In the rows, 128 means zero.
Each row has two labels, one from each of two sets.
[145 130 107 137 127 113 123 141 137 111 117 133 124 126 131 114 123 119
 122 127 129 132 138 132 131 112 126  90 108 126 128 135 113 136 146 101
 122 138 126 129 147 142 117 120 124  67 130 125 132 141 126 130 136 125
 138 129 107 104 128 138 131 123 148] : Z + <6>
[156 132 105 138 132 129 121 141 140 131  96  97 122 132 135 126 143 116
 118 120 129 132 135 125 128 117 130 109 102 121 128 116 104 139 118 110
 124 150 123 126 161 130 124 131 129 107 122 125 127 105 128 125 133 108
 132 130 102 111 128 122 135 130 135] : Z + <5>
[140 130 103 138 128 131 131 137 132 121 123  99 126 139 132 124 130 118
 120 125 129 131 136 122 123 116 126 118 107 133 125 132 103 143  97 111
 128 129 131 129 159 127 113 124 130 102 118 119 122 127 130 137 125 111
 139 126 106 111 129 130 142 126 140] : Z + <6>
[164 125 139 134 124 109 100 148 127  93 108 115 119 123 142 113 144 116
 122 141 127 146 138 108 130 110 112  75 107 131 128 129 102 143 155  75
  83 169 129 125 155 149 119 130 125  36 110 121 152 140 129 136 133 105
 156 129 111 115 131 127 126 134 159] : T + <6>
[164 129 150 132 128 133  98 139 114 119 113  74 132 126 130 119 148 127
 124 130 120 141 133 108 124 125 124 108 120 123 127 126 112 137 130  99
  72 167 134 123 117 136 134 131 135 106 104 117 157 107 127 134 129 101
 151 129 127 124 127 110 123 135 113] : T + <5>
[146 129  83 126 115 104 135 131 138  63  83 157 126 145 170 115 147 129
 123 150 137 128 123  89 131 109 113  79 112 131 135 134  75 146 172  62
  79 148 124 117 136 121  95 149 128  16 101 130 133 151 136 133 127 118
 159 128 117  83 130 138 134 139 175] : T + <10>
[133 128 111 130 119 121 130 126 126 106 142 126 127 143 133 127 133 123
 119 134 138 133 134 117 124 120 120 127 116 132 126 153 118 143  63 111
 116 127 132 125 160 125 110 132 125 100 119 114 123 140 131 128 124 120
 153 127 113 110 127 138 140 138 135] : Z + <10>
[138 122 141 127 120 103 120 131 134  90 111 152 107 137 147 130 140 122
 125 150 136 135 129 111 130 113 115 111 114 131 131 127 114 135 139  98
 109 144 128 123 171 127 119 141 129  52 124 129 129 155 136 131 128 123
 141 129 120 128 134 130 135 137 172] : T + <10>
[153 131 131 127 123 134 108 139 108 105 115  91 144 132 125 110 130 133
 126 136 122 135 122 101 129 129 126  88 141 129 131 125  91 137 166  88
  65 155 131 124 100 127 122 138 130  82  96 117 155 131 126 130 122 100
 162 128 141 120 131 119 125 136 139] : T + <5>
[137 119 132 133 124  98 122 127 131 107 145 140 118 129 137 125 127 121
 125 138 130 140 141 125 126 119 112 111 129 134 131 151 148 130 130 126
  95 155 135 128 137 138 137 130 130  83 132 113 125 133 129 135 144 126
 142 130 102 114 127 131 119 134 128] : T + <6>
[140 129 147 137 131 109 107 137 122 120 152  94 118 137 135 121 113 123
 133 126 125 147 140 136 131 112 114 101 126 134 128 131 143 123 137 118
  93 172 135 135 165 155 140 130 128  76 136 115 126 135 129 134 145 108
 138 134  95 136 124 121 115 127 157] : T + <6>
[113 131 144 134 135 101 146  97 159 192 206 128  94 123 127 159 134 120
 126 111 130 134 147 186 114 129 125 227 138 135 129 170 252 116   4 252
 182 125 145 129 173 121 181 107 142 252 187 114  77  61 125 124 159 150
  94 131  57 137 121 125 122 126  15] : Z + <10>
[174 128 100 131 118 123 107 153 110  67  95  97 145 138 135  93 132 127
 123 148 123 141 126  79 132 114 117  34 112 128 129 126  54 150 209  36
  33 172 125 125 104 144  94 141 123   4  82 112 168 154 127 128 127  90
 185 134 127  84 126 131 128 132 176] : T + <5>
[151 128 148 130 128 128 103 136 117 119 122  66 129 138 136 125 143 127
 127 141 128 142 128 107 129 122 123 123 124 128 136 118 113 134 116 110
  83 169 132 126 151 132 134 144 134 107 110 111 134 108 131 131 130  92
 144 128 117 135 126 108 120 138 138] : T + <5>
[153 124 106 127 117 103 118 141 130  74  97 157 124 138 145 110 141 124
 123 149 132 136 129  99 129 111 113  72 112 130 127 135  89 146 176  64
  86 153 129 124 134 134 105 136 128  18 108 128 149 159 131 135 124 119
 160 127 119  95 129 136 132 135 168] : T + <6>
[119 123 130 131 124  94 134 116 149 128 158 145 102 130 136 143 132 124
 132 136 133 137 135 143 125 117 116 154 136 138 133 161 188 122  86 166
 126 146 135 123 159 130 150 133 133 141 152 125  96 109 134 134 153 134
 116 134  85 124 124 125 118 138 111] : T + <10>
[167 127  86 134 115 127 113 149 114  72  97  90 144 145 137 101 134 127
 119 144 130 139 128  82 137 110 118  55 106 126 131 136  53 153 165  45
  54 163 125 123 132 134  92 144 122  10  85 113 151 149 126 131 122  90
 181 127 121  87 129 134 136 137 176] : T + <6>
[164 128 146 126 120 128 104 136 113  95 116 108 133 136 139 119 156 127
 121 137 128 138 129  97 127 123 121 105 120 129 127 138  98 142 112  85
  77 156 131 124 125 125 119 138 128  80  97 118 159 127 129 131 113 102
 164 129 134 117 131 123 130 139 129] : T + <16>
